Below are the code and all the weights of a small trained network. Each question names an input and a class and asks about switching units off, where a switched-off unit gives its printed mean instead of its output.

import numpy as np


def w(rows, s, z=0):
    codes = np.array(rows[::2]) - 128.0
    scale = np.full(codes.shape[1], s)
    scale[-1] = z or s
    return codes * scale


def norm(h):
    return h / np.sqrt((h * h).mean(-1, keepdims=True) + 1e-5)


def f(y):
    return np.maximum(y, 0)


def log_softmax(a):
    a = a - a.max(-1, keepdims=True)
    return a - np.log(np.exp(a).sum(-1, keepdims=True))


def net(x, mask):
    res = np.array(x, float).reshape(1, 2) / 4 @ E
    u = 0
    for l in range(2):
        y = f(norm(res) @ A[l][:, :-1].T + A[l][:, -1])
        res = res + np.where(mask[u : u + 13], y, B[l][:, -1]) @ B[l][:, :-1]
        u += 13
    return log_softmax(norm(res)[-1] @ U[:, :-1].T + U[:, -1])


A, B = {}, {}
E = w([
[253,124,67,84,105],'x0',
[187,198,163,181,57],'x1',
],0.012)
A[0] = w([
[74,91,116,126,157,176],'L0N1',
[121,161,153,158,89,136],'L0N2',
[232,113,246,69,125,122],'L0N3',
[122,202,2,210,95,26],'L0N4',
[208,85,16,163,85,58],'L0N5',
[120,114,155,146,94,180],'L0N6',
[158,103,163,78,161,43],'L0N7',
[62,168,234,113,151,72],'L0N8',
[170,61,113,160,34,51],'L0N9',
[208,190,141,106,147,22],'L0N10',
[139,135,143,209,89,2],'L0N11',
[179,219,176,107,179,22],'L0N12',
[221,115,164,159,132,163],'L0N13',
],0.0071,0.003)
B[0] = w([
[230,126,187,134,83,232],'L0N1',
[144,24,175,98,129,202],'L0N2',
[58,189,71,130,147,211],'L0N3',
[160,142,167,127,144,162],'L0N4',
[49,222,119,69,164,253],'L0N5',
[157,126,125,159,155,183],'L0N6',
[113,148,153,156,122,152],'L0N7',
[157,162,23,169,135,232],'L0N8',
[128,54,137,200,179,175],'L0N9',
[122,3,140,207,162,186],'L0N10',
[211,116,181,141,168,170],'L0N11',
[151,129,160,114,125,153],'L0N12',
[131,208,111,42,93,227],'L0N13',
],0.013,0.0041)
A[1] = w([
[46,138,217,74,187,110],'L1N1',
[24,113,136,204,139,5],'L1N2',
[81,190,174,143,42,206],'L1N3',
[140,92,69,80,166,46],'L1N4',
[132,104,145,93,130,85],'L1N5',
[155,67,76,131,139,211],'L1N6',
[106,132,124,146,129,38],'L1N7',
[78,3,129,86,148,42],'L1N8',
[96,150,190,176,111,137],'L1N9',
[116,133,88,100,96,224],'L1N10',
[194,83,86,95,128,185],'L1N11',
[110,81,112,110,163,68],'L1N12',
[94,91,113,98,178,164],'L1N13',
],0.016,0.0023)
B[1] = w([
[68,96,206,219,148,210],'L1N1',
[65,177,14,92,121,224],'L1N2',
[183,56,200,129,150,200],'L1N3',
[218,180,115,141,96,252],'L1N4',
[140,156,125,185,136,163],'L1N5',
[78,134,194,140,145,211],'L1N6',
[119,158,101,138,133,142],'L1N7',
[252,129,153,107,112,235],'L1N8',
[126,152,95,66,118,217],'L1N9',
[54,84,90,138,116,198],'L1N10',
[22,102,124,139,157,253],'L1N11',
[150,136,138,94,102,194],'L1N12',
[173,108,132,90,120,237],'L1N13',
],0.018,0.0066)
U = w([
[106,202,40,71,126,182],'0',
[249,129,244,115,135,185],'1',
[35,117,228,223,171,129],'2',
[140,66,123,196,51,2],'3',
],0.014,0.0058)

Each question gives the input, the list of numbers given to net, and the class t.
The units are the neurons (one row each of A and B). Each row of codes is followed by its name. A weight is (code - 128) times the scale printed after its matrix; where a second scale follows, it is the last column's (A, B and U).
mask holds one flag per neuron, layer by layer. A switched-off neuron (its flag False) gives its mean, the last column of its row in B, instead of its output. The means were averaged over made-up inputs and are rounded, as every weight is.
A unit's drop is (log p(t) with every unit on - log p(t) with that unit switched off) / (log p(t) with every unit on - log p(t) with every unit switched off).
The circuit of an input: a set's keep is (log p(t) with only the set's units on - log p(t) with every unit switched off) / (log p(t) with every unit on - log p(t) with every unit switched off). Starting from the 12 units with the biggest drops (on a tie, the unit counted first), units are removed one at a time, each time the one whose removal leaves the highest keep (on an exact tie, the one counted first), for as long as the keep stays at least 0.8.
units of the circuit, in order: the units of the circuit, biggest drop first
unit that matters most: the unit with the biggest drop
k most important neurons: the k neurons with the biggest drops, biggest first
top k neurons in layer l: the k neurons of layer l with the biggest drops, biggest first
drop when u is switched off: that unit's drop, to one decimal
input [-7,-5], class 0: 2 most important neurons	[L1N2, L0N8]
input [1,-3], class 2: 4 most important neurons	[L0N1, L1N11, L0N2, L0N10]
input [-4,1], class 0: top neuron in layer 0	[L0N13]
input [-4,4], class 0: 2 most important neurons	[L0N1, L0N13]
input [-1,-3], class 2: top 2 neurons in layer 0	[L0N1, L0N2]
input [3,3], class 2: units of the circuit, in order	[L1N8, L1N2, L1N4]
input [2,-3], class 2: top 3 neurons in layer 1	[L1N1, L1N8, L1N11]
input [5,-6], class 1: top 2 neurons in layer 0	[L0N8, L0N13]
input [1,2], class 2: 2 most important neurons	[L1N1, L0N8]
input [-7,4], class 0: 2 most important neurons	[L0N8, L1N2]
input [0,3], class 2: 3 most important neurons	[L0N2, L1N8, L1N4]
input [-7,8], class 1: top 4 neurons in layer 0	[L0N10, L0N11, L0N3, L0N9]
input [4,-5], class 1: 4 most important neurons	[L0N13, L0N8, L1N2, L1N4]
input [1,-6], class 1: unit that matters most	L1N8
input [-6,-8], class 1: top 2 neurons in layer 1	[L1N8, L1N1]
input [2,2], class 2: 2 most important neurons	[L0N5, L0N8]
input [-7,-6], class 0: top 2 neurons in layer 0	[L0N8, L0N5]
input [-5,-4], class 0: 2 most important neurons	[L1N2, L0N5]
input [2,3], class 2: top 2 neurons in layer 0	[L0N8, L0N1]
input [8,-1], class 0: unit that matters most	L0N5
input [0,-5], class 1: drop when L1N8 is switched off	0.6
input [-5,6], class 1: drop when L0N11 is switched off	0.9
input [-1,2], class 2: drop when L0N2 is switched off	0.1
input [-2,-8], class 1: drop when L1N10 is switched off	0.0
